Here is a tiny trained network, its code and every weight. The questions are about switching its units off for an input and a target symbol, where a switched-off unit gives its printed mean instead of its output.

import numpy as np


def w(rows, s, z=0):
    codes = np.array(rows[::2]) - 128.0
    scale = np.full(codes.shape[1], s)
    scale[-1] = z or s
    return codes * scale


def f(y):
    return np.maximum(y, 0)


def softmax(a):
    e = np.exp(a - a.max(-1, keepdims=True))
    return e / e.sum(-1, keepdims=True)


def log_softmax(a):
    a = a - a.max(-1, keepdims=True)
    return a - np.log(np.exp(a).sum(-1, keepdims=True))


def net(x, mask):
    ids = ['ΓΔΘΛΠΣΦΩαβεζμξψ'.index(c) for c in x.split()]
    T = len(ids)
    res = E[ids] + P[:T]
    u = 0
    for l in range(2):
        q, k, v = (res @ M[l].T for M in (Q, K, V))
        z = softmax(np.where(np.tri(T) > 0, q @ k.T / 2**0.5, -1e9)) @ v
        res = res + np.where(mask[u], z, O[l][:, -1]) @ O[l][:, :-1]
        u += 1
        y = f(res @ A[l][:, :-1].T + A[l][:, -1])
        res = res + np.where(mask[u : u + 16], y, B[l][:, -1]) @ B[l][:, :-1]
        u += 16
    return log_softmax(res[-1] @ U[:, :-1].T + U[:, -1])


Q, K, V, O, A, B = {}, {}, {}, {}, {}, {}
E = w([
[181,92,85,188],'Γ',
[141,185,54,90],'Δ',
[170,164,145,25],'Θ',
[129,136,153,4],'Λ',
[133,166,137,191],'Π',
[140,58,115,149],'Σ',
[67,121,158,111],'Φ',
[82,146,77,150],'Ω',
[51,135,152,118],'α',
[97,157,173,171],'β',
[177,108,83,181],'ε',
[165,115,118,88],'ζ',
[87,152,69,96],'μ',
[147,149,120,62],'ξ',
[62,129,157,119],'ψ',
],0.025)
P = w([
[168,187,253,93],'0',
[72,191,225,152],'1',
[68,157,195,128],'2',
[61,134,165,109],'3',
[72,93,162,102],'4',
[78,52,158,109],'5',
[46,115,101,83],'6',
[72,62,104,77],'7',
[14,128,63,102],'8',
[32,127,38,62],'9',
],0.0042)
Q[0] = w([
[79,42,167,7],'L0H0',
[231,79,3,17],'L0H0',
],0.0049)
K[0] = w([
[56,77,66,49],'L0H0',
[161,67,2,90],'L0H0',
],0.0079)
V[0] = w([
[104,142,3,70],'L0H0',
[199,139,86,150],'L0H0',
],0.011)
O[0] = w([
[184,3,226,156,253],'L0H0',
[98,88,174,71,19],'L0H0',
],0.0074,0.0023)
A[0] = w([
[163,83,86,88,22],'L0N0',
[89,109,154,112,10],'L0N1',
[106,118,164,236,144],'L0N2',
[68,132,217,148,91],'L0N3',
[136,177,195,174,74],'L0N4',
[171,111,125,137,145],'L0N5',
[147,150,186,140,151],'L0N6',
[155,114,232,172,64],'L0N7',
[67,100,81,167,150],'L0N8',
[195,146,35,136,2],'L0N9',
[125,69,94,93,100],'L0N10',
[246,175,160,231,54],'L0N11',
[92,119,197,118,33],'L0N12',
[70,111,137,189,38],'L0N13',
[208,135,129,112,138],'L0N14',
[50,176,173,119,83],'L0N15',
],0.011,0.0034)
B[0] = w([
[36,104,72,100,223],'L0N0',
[144,176,96,170,154],'L0N1',
[124,202,84,82,244],'L0N2',
[108,48,123,189,194],'L0N3',
[46,117,193,95,175],'L0N4',
[135,185,97,153,201],'L0N5',
[117,96,152,154,180],'L0N6',
[68,114,145,120,164],'L0N7',
[153,137,128,50,254],'L0N8',
[109,28,191,155,180],'L0N9',
[114,206,141,95,242],'L0N10',
[84,108,247,172,211],'L0N11',
[158,205,129,108,188],'L0N12',
[82,110,136,108,186],'L0N13',
[70,115,26,169,252],'L0N14',
[217,55,169,166,253],'L0N15',
],0.013,0.004)
Q[1] = w([
[115,127,166,190],'L1H0',
[105,3,133,102],'L1H0',
],0.0072)
K[1] = w([
[255,101,178,141],'L1H0',
[146,38,110,119],'L1H0',
],0.0071)
V[1] = w([
[124,86,10,184],'L1H0',
[138,136,148,194],'L1H0',
],0.014)
O[1] = w([
[186,154,250,48,10],'L1H0',
[90,1,99,19,3],'L1H0',
],0.0091,0.0041)
A[1] = w([
[111,142,65,76,54],'L1N0',
[163,131,80,85,143],'L1N1',
[149,58,167,171,211],'L1N2',
[245,184,190,113,89],'L1N3',
[87,57,135,165,65],'L1N4',
[111,63,232,200,2],'L1N5',
[61,157,190,108,90],'L1N6',
[157,66,148,254,63],'L1N7',
[119,118,120,155,159],'L1N8',
[165,130,111,30,77],'L1N9',
[128,128,140,184,140],'L1N10',
[217,157,148,172,111],'L1N11',
[194,133,161,88,59],'L1N12',
[145,123,167,87,107],'L1N13',
[227,132,171,84,37],'L1N14',
[180,132,139,63,68],'L1N15',
],0.0085,0.0061)
B[1] = w([
[135,21,107,165,183],'L1N0',
[161,95,142,99,177],'L1N1',
[76,195,177,220,255],'L1N2',
[242,116,160,136,140],'L1N3',
[213,191,170,126,214],'L1N4',
[248,31,57,58,188],'L1N5',
[215,76,164,168,193],'L1N6',
[191,66,181,71,220],'L1N7',
[84,145,131,119,210],'L1N8',
[53,125,90,64,152],'L1N9',
[85,121,130,87,202],'L1N10',
[140,145,73,187,138],'L1N11',
[81,156,177,59,130],'L1N12',
[112,104,115,134,140],'L1N13',
[72,188,170,47,130],'L1N14',
[42,154,103,62,134],'L1N15',
],0.015,0.0042)
U = w([
[179,134,99,120,75],'Γ',
[157,139,116,118,64],'Δ',
[92,113,132,65,173],'Θ',
[135,113,113,110,49],'Λ',
[100,102,134,69,66],'Π',
[129,76,87,141,60],'Σ',
[137,113,114,108,41],'Φ',
[118,79,216,143,238],'Ω',
[154,154,140,67,89],'α',
[107,185,86,169,252],'β',
[10,130,191,158,103],'ε',
[137,111,112,107,78],'ζ',
[139,89,91,125,87],'μ',
[192,154,98,132,82],'ξ',
[132,145,127,109,91],'ψ',
],0.011,0.0038)

Each question gives the input, a string of symbols that net reads in full, and the target symbol t.
The units are the heads (2 rows each of Q, K, V and O) and the neurons (one row each of A and B). Each row of codes is followed by its name. A weight is (code - 128) times the scale printed after its matrix; where a second scale follows, it is the last column's (O, A, B and U).
mask holds one flag per unit, layer by layer, with each layer's heads first. A switched-off unit (its flag False) gives its mean, the last column of its rows in O or B, instead of its output. The means were averaged over made-up inputs and are rounded, as every weight is.
A unit's drop is (log p(t) with every unit on - log p(t) with that unit switched off) / (log p(t) with every unit on - log p(t) with every unit switched off).
The circuit of an input: a set's keep is (log p(t) with only the set's units on - log p(t) with every unit switched off) / (log p(t) with every unit on - log p(t) with every unit switched off). Starting from the 12 units with the biggest drops (on a tie, the unit counted first), units are removed one at a time, each time the one whose removal leaves the highest keep (on an exact tie, the one counted first), for as long as the keep stays at least 0.8.
circuit, biggest first: the units of the circuit, biggest drop first
most important unit: the unit with the biggest drop
top k neurons: the k neurons with the biggest drops, biggest first
top k neurons in layer l: the k neurons of layer l with the biggest drops, biggest first
input Ω Λ Λ Φ ε, target Ω: top 3 neurons : (L0N11, L1N7, L0N9)
input Π Σ Γ Γ, target ε: top 4 neurons in layer 0 : (L0N15, L0N9, L0N3, L0N11)
input Λ β Θ β Γ Φ Λ Σ β, target β: circuit, biggest first : (L0H0)
input μ Π ε Δ Δ ψ Λ, target Ω: top 2 neurons : (L1N6, L0N7)
input Σ Π Γ μ α ξ Λ Γ, target ε: circuit, biggest first : (L0N11, L1N2)
input Λ Λ Φ ξ, target β: top 2 neurons in layer 1 : (L1N7, L1N5)
input Δ ε ξ, target Ω: top 3 neurons in layer 0 : (L0N14, L0N7, L0N2)
input Π ε Λ, target Σ: circuit, biggest first : (L1H0, L0N11, L1N0)
input Σ Π Π Π Δ, target Σ: top 3 neurons : (L0N4, L1N0, L0N11)
input Π Ω Λ Φ, target Ω: top 4 neurons : (L0N15, L0N3, L1N7, L1N2)
input ε Θ ψ, target Ω: top 3 neurons : (L0N3, L0N15, L1N2)
input β ε Π Γ Π, target ε: top 3 neurons : (L0N2, L0N8, L0N3)
input α Δ ψ Λ Σ Λ Γ, target Ω: top 3 neurons : (L0N11, L0N9, L1N7)
input Λ Γ Λ Π μ Φ Λ Λ Θ, target β: circuit, biggest first : (L1H0, L0N14)
input Λ Λ Λ Ω Φ, target Ω: most important unit : L0N3
input α Λ Π, target Ω: top 2 neurons : (L0N11, L0N15)
input Φ Π Γ Λ, target Σ: circuit, biggest first : (L1H0, L1N0, L0N11)
input Γ α Φ Ω Λ Δ Φ Π, target Ω: top 4 neurons : (L0N11, L1N6, L0N4, L0N10)
input μ ε Θ ψ ζ β Γ ζ Φ ε, target ε: top 2 neurons : (L0N15, L0N9)
input Ω Λ Λ Λ Γ Π Θ Π, target ε: circuit, biggest first : (L0N11)
input Δ ζ μ, target Ω: top 2 neurons : (L0N14, L0N2)
input ξ Λ Δ Γ, target Ω: top 2 neurons in layer 0 : (L0N11, L0N7)
input Ω ε ε Π Γ Γ ζ, target Θ: circuit, biggest first : (L1H0, L1N9)
input Λ α ζ Λ ζ Φ Θ ε β, target Ω: top 2 neurons : (L0N4, L1N6)
input Σ ψ Λ β, target Ω: top 2 neurons : (L0N15, L0N3)
